Look-ups in named tables: a row name and a column name give one cell, copied from the table.

Table Sef
,Tetu,Sar,Gagopev,Pilo,Nenopi,Kiv,Felanes,Rol
Mebegi,23420,14426,58317,19068,13011,62325,8247,87960
Veno,34634,17792,66469,25250,12054,64755,14043,82945
Zeker,5131,25891,72466,14829,46419,65196,32011,66647
Zuvuz,22375,1789,51334,35366,13280,83031,6279,86271
Muvusin,4579,26430,62766,1299,25524,85490,74,75898

Felanes of Muvusin: 74
Gagopev of Muvusin: 62766
Felanes of Zeker: 32011
Gagopev of Zeker: 72466
Tetu of Zeker: 5131
Kiv of Muvusin: 85490
Tetu of Mebegi: 23420
Sar of Mebegi: 14426
Pilo of Zuvuz: 35366
Kiv of Zeker: 65196

Susen:
|  | Dabo | Rebu | Sim | Nobo | Datefu | Vusa | Bel | Kazuf | Lizopi | Roki |
|---|---|---|---|---|---|---|---|---|---|---|
| Fefa | 53 | 48 | 34 | 53 | 24 | 70 | 65 | 48 | 78 | 68 |
| Kinofu | 45 | 51 | 56 | 48 | 43 | 67 | 73 | 32 | 58 | 62 |
| Vik | 45 | 56 | 43 | 54 | 35 | 70 | 56 | 46 | 84 | 64 |
| Neluzil | 48 | 50 | 55 | 50 | 43 | 61 | 57 | 45 | 66 | 59 |
| Zura | 47 | 52 | 50 | 51 | 39 | 65 | 60 | 43 | 71 | 62 |
| Lepodo | 51 | 49 | 45 | 51 | 34 | 66 | 61 | 46 | 71 | 63 |
| Mok | 56 | 44 | 48 | 51 | 36 | 56 | 53 | 55 | 66 | 59 |
| Fof | 33 | 63 | 44 | 53 | 34 | 86 | 80 | 21 | 81 | 70 |

Roki of Kinofu is 62
Kazuf of Neluzil is 45
Roki of Neluzil is 59
Sim of Fof is 44
Rebu of Vik is 56
Vusa of Neluzil is 61
Nobo of Fof is 53
Datefu of Neluzil is 43
Nobo of Zura is 51
Kazuf of Kinofu is 32
Which row has the largest Sim? Kinofu

Dozeko =
,Pul,Mup,Fiterad
Ludut,35897,5956,48559
Desavak,35304,6474,35085
Tif,34634,-6434,-19863
Pab,46304,14137,38481
Kab,50687,-26282,12303
Bevitak,-20320,-6805,-4963
Ved,-11444,-54571,-22211
Nokala,18987,74036,16023
Lol,-33976,-47210,669
Nimu,-24974,7752,-546
Mar,-5057,53930,4116
Sigige,14622,34334,30046

What is the Fiterad of Tif in Dozeko?
-19863
What is the Mup of Ved in Dozeko?
-54571
What is the Fiterad of Nimu in Dozeko?
-546
What is the Mup of Desavak in Dozeko?
6474
What is the Pul of Ved in Dozeko?
-11444
What is the Fiterad of Mar in Dozeko?
4116
What is the Fiterad of Lol in Dozeko?
669
What is the Fiterad of Bevitak in Dozeko?
-4963
What is the Pul of Pab in Dozeko?
46304
What is the Fiterad of Pab in Dozeko?
38481
What is the Fiterad of Nokala in Dozeko?
16023
What is the Mup of Lol in Dozeko?
-47210
What is the Mup of Bevitak in Dozeko?
-6805
What is the Pul of Nokala in Dozeko?
18987
What is the Mup of Kab in Dozeko?
-26282
What is the Mup of Ludut in Dozeko?
5956
What is the Fiterad of Ludut in Dozeko?
48559
What is the Pul of Mar in Dozeko?
-5057

Zin
         Nirodot     Von    Nuka     Zik   Mukur     Por  Bozazel  Mufelep     Pul
Gumez      23881   24789   -4528   -2293   27633   20842   -12789    17748   -2738
Mimosit    16364   29535   -6512   15748   -2980   18324   -15158    22299   -4612
Gonatis    18821   49240  -20478  -23338    7535   43021   -37525    17645  -29172
Ruk       -18001   49110  -63506  -20038   51349   15201    54492   -11613    1821
Rosudi      9112   21359  -12156   -4373   14956  -12656     2817     9801   12143
Lekov      11827   49289  -34623   -2896    3692   11698   -22773    16090  -15449
Mopifun    17146    7479   21961   -5112   16118   34671    11988    17877   17693
Boduz       1226   19855   12235   -2923  -19510   30188    12477    15189   13662
Sazasid    10990  -13263   44975   46768   36295   31963    50816     2159   16732
Givud      25371    3325   23321   25962   49248   41395    20479    13382    5191
Zuna       -9610   12598    2192   12206    5102  -18345    26656   -10089    4107
Sife       27820   -8871   53524   47321  -18881  -12822   -18061    21835   14964

Rosudi, Mukur: 14956
Sife, Pul: 14964
Sazasid, Mukur: 36295
Mimosit, Nirodot: 16364
Givud, Por: 41395
Ruk, Mufelep: -11613
Givud, Mukur: 49248
Gumez, Nirodot: 23881
Lekov, Mukur: 3692
Sife, Von: -8871
Rosudi, Nuka: -12156
Gonatis, Nuka: -20478
Sife, Nirodot: 27820

